1: [  0   5   0   3   8   3  -5  -3  -4  -3   5  -2   1  -5  -5   2   0  14
  -8  -7   4   9  -1   2   4   0  -1   1   0   5  -4   4  -1  -7   0   3
   4  11  -3   2   0  -9   2   0 -10  -6   8  10  -8  -5  -3   6   7  -2
   5  -2   1   1   5  -9  -9  -5  -5  -5   2 -11 -12 -11   0  -6  -2   1
   0  -5  -5  -3   3   1  -1  14  -2  -9  -2  -8  -2  -3   0   5   2  -2
  -5   9  -5 -10 -39   5   2  -4   2   5  -9   3   0   0   3   5   2  -5
   2   3  -4  -3  -5   1   0  13  -9  -1  12  -8   0   9   6]
2: [  2   5   0   1   9   8  -6   0   0   0   9  -1   0   2  -1   3   3  10
 -10  -6   7   4  -4  -4  -9   2  -1   1  -2   2   1   3  -4   0  -2   1
  -4  16   1  -3   7 -12   1  -2  13  -7  27   4  -6  -5  -3   4  -1   3
   5  -3   1   2   3  -6  -9  -4  -4  -3   4  -8  -7  -9  -3  -5   0   3
  -3  -3  -8   2  -4  -1   1   7  -7  -4   3 -10   5   8   5  12  -1  -1
  -7   5  -3 -13 -20   4   3  -1   9   3  -6  -1   3   1   1  -2   1  -5
   3  -6  -4  -4  -8  -4   3  16  -9  -4   7  -2  -7   2   5]
3: [  8  14  -2   1   8   5  -5   1   9   5   4  -6   1   7   5   0   0   6
 -11  -3  14   2 -13 -12 -17   9  -4   7   5   6   2   7  -6  -8 -16   2
  -9  20   7  -3   8  -9  -6  -5  27   1  42  20  -2  -1   8  -7 -11  14
   1   8  -4  10  -5  -4 -12   1  -7  -9   3  -3   1  -4 -14   1  -3   1
  -5  -1   9  17   3  -4   3  -9  -8   0   1  -8  17  34   2  12   6  -6
   4  11  -4   8   6   3  -5  -3  11  -3   6  -6  -7  10  -1  -9  -5  -6
  10 -15   4  -8   2 -14   7  14   8  -7 -12   2 -12  -6   6] | 2
4: [  7  18  -4   0   5   4  -3   5  10   2   4  -3   1   9   6   1   0   6
 -10   1  16  -1 -14 -11 -19  12  -6   3   4   5   3   4  -8  -7 -18   2
  -9  20   8  -4   9  -6  -9  -7  28   3  43  18  -3   2   9  -9 -17  15
   2  12  -6  13  -3  -6  -9   0  -7  -7   3   1   5  -1 -10   3  -3   3
  -7  -1  17  19  -1  -5   4 -10  -7   2   1  -8  17  33   1  11   8  -5
   2   8  -2  10  19   0  -5  -3   9  -4   8  -6  -8  11  -4 -10  -2  -3
   9 -13   2 -11   5 -14  10   4  11  -8 -13   6 -14  -4  12] | 3
5: [  3   9  -1   1   8   7  -8   0   4   1   8  -4   1   3   1   2   2   8
 -11  -5   8   4  -6  -5 -12   5  -3   3   0   3   2   5  -5  -3  -4   1
  -7  17   3  -3   7 -12  -1   0  12  -4  26   9  -5  -3   1   1  -3   6
   4   0  -2   6   0  -4 -10  -3  -5  -5   3  -6  -4  -8  -6  -3  -1   2
  -3  -3  -5   6  -2  -1   2   1  -8  -3   2  -8   9  17   4  11   2  -3
  -2   7  -4  -9 -11   3   1  -2  10   2  -3  -4   1   3   2  -5  -1  -6
   6  -8  -2  -5  -5  -4   4  16  -3  -5   0  -1 -10   0   7] | 2
6: [  1   2   0   2   9   7  -6   0  -3  -2   4   0   0  -1  -5   4   2  10
  -9  -8   6   7  -1   0   0  -1   0  -1  -3   2  -1   2  -1   0   3   0
  -1  14  -3  -1   3 -11   4  -2  -3 -10   8   1  -7  -6  -6   6   4  -1
   5  -6   2   0   5  -7  -9  -6  -4  -3   4 -11 -11 -10  -1  -7   0   2
   0  -4 -11  -3  -2   1   0  11  -4  -8   1 -10   2  -3   4  10  -2   0
  -9   5  -5 -16 -31   6   4  -2   5   5  -8   3   2   0   2   3   2  -5
  -1   0  -6  -2 -10   1   1  15 -13  -2  14  -5  -6   7   4] | 1
7: [  5  15  -4   0   4   3  -4   2   8   0   3  -3   1   6   5   2  -2  10
  -8   0  14   2 -11  -6 -15  10  -6   1   4   4   2   4  -7  -7 -14   3
  -4  16   7  -2   8  -7  -8  -3  21   4  35  18  -4   1   9  -6 -10  11
   3  11  -6  11  -1  -9 -11  -2  -7  -6   1  -1   4  -1  -7   2  -3   2
  -6  -3  14  13  -3  -3   4  -5  -6   2   0  -5  10  26  -2   9   8  -3
   1   8  -5   4  11  -1  -3  -4   8  -1   4  -6  -5   9  -1 -10  -1  -4
  10  -9   1 -10   3 -11   6   4  11  -6  -8   4 -12   0  13] | 4
8: [  4  12  -2   1   5   5  -6   0   5   1   6  -5   1   5   3   1   0  10
 -10  -3  12   3  -8  -5 -12   7  -4   4   3   5   2   5  -6  -6  -9   2
  -5  18   5  -2   8  -9  -4  -1  16   0  36  13  -5  -2   4  -3  -6   5
   3   5  -4   8  -1  -7 -11  -1  -6  -6   3  -4  -2  -5  -7  -1  -2   2
  -4  -3   4   9  -2  -2   3  -1  -7  -1   1  -6  10  22   1  10   5  -3
   0   9  -5  -2  -3   2  -2  -3  10   2   0  -5  -2   6   1  -7  -2  -6
  10  -9   0  -6  -2  -9   5  12   5  -5  -2  -1 -10  -1   8] | 5
9: [ -6  -4   0   1   4   4  -4  -1  -7  -7   6   3  -1  -5  -8   6   0  12
  -5  -7  -2   7   5   7   8  -6   1  -8  -6  -2  -1  -3   1   5  12   0
   4   4  -7   2   0  -8   4   1 -21 -10  -4  -8  -7  -6 -10  11  10  -7
   6  -8   2  -5  10  -8  -3  -8  -1   3   0 -15 -11  -9   6  -7   2   1
   1  -6 -17 -16  -4   4  -1  17   1  -8   0  -6  -9 -21   2   4  -5   4
 -11  -2  -5 -19 -31   4   7  -2   0   6 -14   6   5  -4   4   7   4  -2
  -4   8  -8   0 -12   7  -2   7 -13   2  20  -5  -1  14   6] | 6
10: [ -5  -6   1   2   9   5  -5  -3  -8  -5   6   2   0  -5  -7   5   1  10
  -6  -9  -2   9   6   6   8  -7   2  -4  -5   0  -2  -1   1   4  12   0
   4   4  -8   2  -1  -7   5   1 -21 -12  -3  -8  -6  -9 -11  11  12  -6
   5  -9   3  -4   7  -6  -4  -7  -2   0   1 -15 -13 -11   6  -9   2   0
   3  -5 -19 -13   0   3  -1  18  -1 -10   1  -7  -7 -19   4   4  -5   2
 -10   1  -5 -16 -42   6   7  -2   1   6 -15   7   5  -4   5   7   2  -4
  -5   6  -7   1 -12   6  -2  13 -16   2  21  -7  -1  12   2] | 9
11: [  8  18  -5   0   6   5  -5   5  11   4   3  -3   2  10   6   1   0   3
 -10   1  16  -1 -15 -13 -22  12  -5   4   4   5   3   5  -7  -6 -20   2
 -10  23   8  -5   9  -7  -9  -8  28   0  46  19   0   2   8 -10 -19  17
   2  12  -4  14  -5  -5  -9   1  -8  -7   4   1   4  -1 -13   3  -4   3
  -7   0  16  21   1  -6   5 -13  -8   2   1  -9  19  34   1  12   7  -6
   1   9  -2  10  17   1  -5  -2  10  -5  12  -6  -9  12  -4 -11  -3  -3
   9 -13   4 -10   4 -16  11   9   9  -8 -14   6 -14  -8  10] | 4
12: [ -1   0   0   3   9   5  -6  -3  -5  -3   6  -1   1  -5  -5   3   1  12
  -9  -8   3   8   0   2   7  -1   0   0  -1   4  -3   4  -1  -4   3   2
   2  12  -5   2   0 -10   4  -1  -8  -9   6   5  -7  -7  -6   7   8  -2
   4  -5   2  -1   5  -8  -9  -5  -3  -5   3 -12 -13 -10   0  -6  -1   1
   3  -5  -7  -7   2   1  -1  15  -1 -11  -1  -8  -1  -5   1   6   1  -1
  -6   8  -6 -13 -44   7   3  -3   2   5  -9   4   0  -1   4   6   1  -5
   0   3  -4  -2  -7   1   0  14 -11  -1  14  -8  -4   9   4] | 1
13: [ -3  -1  -1   2   7  12  -5   0  -6  -5   6   2   0  -4  -7   5   1  13
  -7  -6   3   7   0   4   5  -3   0  -5  -4   1  -2  -1  -1   1   6   1
   3   7  -5   1   1  -8   4   0 -11 -10   4  -4  -8  -5  -8   9   7  -3
   6  -6   2  -2   8  -9  -6  -7  -3  -1   2 -14 -11 -10   4  -6   0   2
   0  -6 -13 -12  -2   1  -1  16  -2  -9  -1  -9  -3 -13   2   5  -2   1
 -10   2  -5 -17 -36   5   5  -3   2   6 -11   5   3  -1   3   6   3  -3
  -2   5  -7  -2 -11   4   0  14 -13   0  18  -5  -4  11   6] | 12
14: [  9  20  -4   1   6   4  -5   5  11   5   3  -4   2   9   6   0   0   3
 -11   1  17   0 -15 -14 -22  12  -4   6   4   6   3   6  -8  -8 -22   2
 -10  23   9  -4   9  -7  -9 -10  31   2  46  22  -1   2  10 -11 -19  16
   1  11  -4  13  -5  -4 -10   2  -8  -8   4   3   6  -1 -15   3  -4   3
  -7   1  18  23   3  -6   5 -13  -8   2   0 -10  19  34   2  12   8  -7
   2  11  -2  13  15   2  -7  -2   9  -6  13  -5 -11  12  -4 -12  -4  -3
   8 -15   4 -11   6 -17  12   7  11  -8 -16   5 -14  -9   7] | 11
15: [  1   8  -1   1   7   5  -6  -1   0  -2   7  -2   1   1  -2   3   1  12
 -10  -5   8   5  -4  -1  -5   2  -2   0   0   3   0   3  -4  -4  -2   2
  -1  15   0  -1   6 -10   1  -2   7  -6  22   6  -7  -3  -1   2   1   2
   5  -2  -1   3   2  -8 -10  -5  -5  -5   4  -8  -7  -8  -1  -4  -1   3
  -3  -4  -5   1  -4   0   1   8  -5  -4   1  -8   1   5   2  10   2  -1
  -5   6  -5 -12 -17   3   2  -3   8   4  -6  -2   1   2   2  -2   2  -4
   4  -3  -4  -5  -5  -2   4  12  -6  -3   8  -3  -7   5   8] | 2
16: [  4  10  -1   1   6   5  -6  -1   3  -1   5  -4   1   2   2   2   0  10
  -9  -4  11   4  -7  -3  -5   5  -4   3   2   3   0   5  -4  -7  -8   3
  -3  15   2  -1   6 -10  -4   0  11  -2  27  12  -6  -3   3   0   0   5
   4   3  -3   7   0  -7 -10  -3  -6  -6   2  -6  -4  -6  -4  -3  -2   2
  -3  -4   1   6  -2  -1   2   3  -6  -3   0  -7   7  17   1   8   4  -3
   0   9  -6  -5 -13   2   0  -4   9   2  -2  -4   0   5   2  -4   0  -5
   9  -6  -1  -6  -1  -6   4  11   2  -4   0  -2  -9   2   8] | 5
17: [  6  13  -3   1   6   5  -5   0   7   2   6  -4   1   6   6   1   0   8
 -10  -2  14   1 -10  -7 -18   8  -4   4   3   4   2   5  -7  -5 -13   1
  -7  18   6  -3   9  -9  -6  -3  17   1  40  15  -3   0   7  -5 -10  13
   3   7  -5  10  -2  -6 -10  -1  -7  -6   2  -3   3  -4 -10   0  -2   2
  -5  -2   7  15  -2  -2   4  -6  -8   2   2  -6  12  27   2  12   6  -3
   1   8  -5   2   8   1  -3  -3  10  -1   3  -6  -4   8   0  -9  -3  -5
  10 -14   1  -8   0 -12   7  12   7  -7  -6   2 -12  -1   9] | 7
18: [ -3  -1  -1   1   8   6  -4   0  -5  -5   7   2   0  -2  -6   5   2  13
  -8  -9   3   7   1   3   2  -2   0  -5  -6   0  -1  -1  -1   1   5   0
   2  10  -5   0   3  -8   3  -1 -12 -11   4  -2  -8  -5  -8   8   6  -3
   6  -5   2  -2   8  -9  -6  -7  -3   0   3 -15 -11  -9   4  -7   1   2
   0  -5 -10 -10  -3   1  -1  16  -2  -8   0  -9  -2 -11   3   7  -3   1
 -10   2  -4 -17 -31   5   5  -3   3   5 -11   4   2  -1   2   5   4  -2
  -2   4  -7  -2 -11   4   1  12 -14   0  17  -5  -4  12   7] | 13
19: [  9  18  -3   2   6   3  -5   3   9   5   2  -6   2   7   6  -2   0   4
  -9  -1  17   1 -16 -13 -20  13  -5   8   6   8   0   9  -7 -11 -22   3
  -8  22   8  -3   7 -11  -7  -7  31   3  46  24  -1   0  10 -11 -16  16
   1  10  -4  13  -6  -3 -11   2  -9 -10   3   2   2  -2 -17   2  -5   1
  -6   0  17  23   7  -6   3 -11  -7   0   0  -8  19  37   0   9   9  -8
   4  14  -3  14   7   3  -7  -2   9  -5  11  -5 -11  12  -2  -9  -5  -7
  10 -14   5  -9   7 -16   9  11  12  -7 -16   2 -14  -9   9] | 14
20: [  8  17  -3   1   7   6  -5   2   9   4   3  -5   2   5   6   0   0   2
 -10  -2  15   0 -11 -12 -20  10  -4   8   4   6   2   7  -8  -8 -17   2
  -9  21   8  -4   8  -7  -7  -6  27   1  45  19  -2  -1   8  -8 -15  15
   1   8  -4  12  -5  -4 -10   2  -7  -9   3   0   3  -2 -14   1  -3   2
  -5  -1  14  18   3  -5   4  -9  -8   0   1  -8  18  31   2  12   7  -6
   4  12  -3   8  11   2  -5  -2  10  -3   8  -6  -8   9  -3  -9  -5  -5
   8 -14   3  -8   3 -15   9  14  10  -7 -14   2 -13  -8   7] | 3
21: [  6  15  -4   0   5   5  -5   2   9   2   4  -3   1   6   5   1   0   7
 -10  -1  14   0 -10  -8 -19   9  -5   3   2   4   3   4  -7  -5 -12   2
  -7  17   7  -3  10  -7  -7  -4  22   2  44  14  -4   1   7  -6 -12  12
   2   9  -5  10  -2  -7 -10  -1  -7  -6   2  -2   3  -3 -10   2  -2   2
  -6  -2   7  13  -2  -4   4  -8  -7   2   1  -6  13  29   1  11   6  -4
   2   7  -4   3  12   0  -3  -3  10  -2   5  -5  -5  10  -1  -9  -2  -4
   8 -12   2  -8   0 -12   8  10  10  -7  -7   4 -12  -3  11] | 17
22: [ -9 -17   6   3   5   4  -3 -10 -12  -5   5  -1  -2  -7  -8   4   1   5
  -2 -14 -12   6  14  13  17 -12   6  -3  -6  -4   0  -2   7  11  24  -3
   3  -9 -11   4  -4  -6  11  12 -33 -12 -23 -22  -3 -10 -16  18  24 -11
   2 -17   4 -13   9   4   1  -5   2   2  -3 -15 -13 -11   9 -11   6  -5
   8  -4 -39 -23  -2   8  -4  20   2  -8   4   2 -16 -30   6  -2 -13   8
  -7  -6  -3 -22 -48   7  10   0  -1   9 -23   7  15 -11   9  13  -2  -7
  -5   7  -6   9 -20  12 -10  16 -20   4  23 -10   9  13  -7] | 10
23: [  3   9  -1   2   8   6  -6  -2   2  -1   7  -4   1   3  -1   2   1  10
 -10  -6  10   4  -6  -3  -8   4  -2   2   0   4   1   5  -4  -4  -4   2
  -4  13   2  -1   6 -12   0   0  10  -5  26  10  -6  -4   1   1   0   4
   3   1  -1   5   0  -7 -11  -3  -6  -6   4  -7  -7  -8  -5  -4  -2   1
  -3  -3  -3   5  -1   0   1   4  -7  -4   1  -8   6  14   3  10   2  -2
  -2   8  -3 -10 -18   3   1  -2   8   3  -3  -2   1   3   2  -3   0  -6
   6  -8  -2  -5  -5  -6   4  15  -4  -4   4  -3  -8   1   6] | 5
24: [ -3  -2   0   2   8   5  -6  -2  -6  -4   6   1   0  -4  -6   4   1  11
  -8  -8   0   8   2   3   5  -3   1  -2  -3   2  -2   1  -1  -1   6   1
   2  10  -6   1   0  -9   5  -1 -12 -10   5   0  -7  -7  -8   9   8  -4
   5  -7   3  -1   7  -7  -9  -6  -4  -2   2 -13 -13 -12   1  -8   0   1
   1  -5 -13 -10   1   2  -1  15  -2 -10   0  -9  -1 -10   2   7  -3   1
  -9   4  -5 -15 -38   7   5  -3   2   6 -11   6   3  -2   3   7   3  -4
  -2   3  -5   0  -9   5   0  15 -14  -1  17  -7  -3  10   4] | 13
25: [ -1   1   0   2  10   9  -7  -1  -4  -1   8   1   0  -1  -6   4   3   9
 -10  -8   4   7  -1  -1  -1  -2   1   0  -4   1   0   2  -2   2   3   0
  -3  14  -4  -2   3 -12   5  -2  -5 -12  14  -2  -7  -7  -9   8   5  -1
   5  -8   4  -1   5  -5  -9  -5  -5  -3   5 -12 -12 -11   0  -8   0   2
   0  -4 -15  -6  -1   1  -1  11  -5 -10   2 -11   3  -6   5  10  -3   0
  -9   5  -3 -17 -35   7   4  -1   6   4 -10   4   2  -1   2   4   1  -5
  -1   0  -5   0 -11   0   2  19 -15  -2  14  -6  -7   5   2] | 6
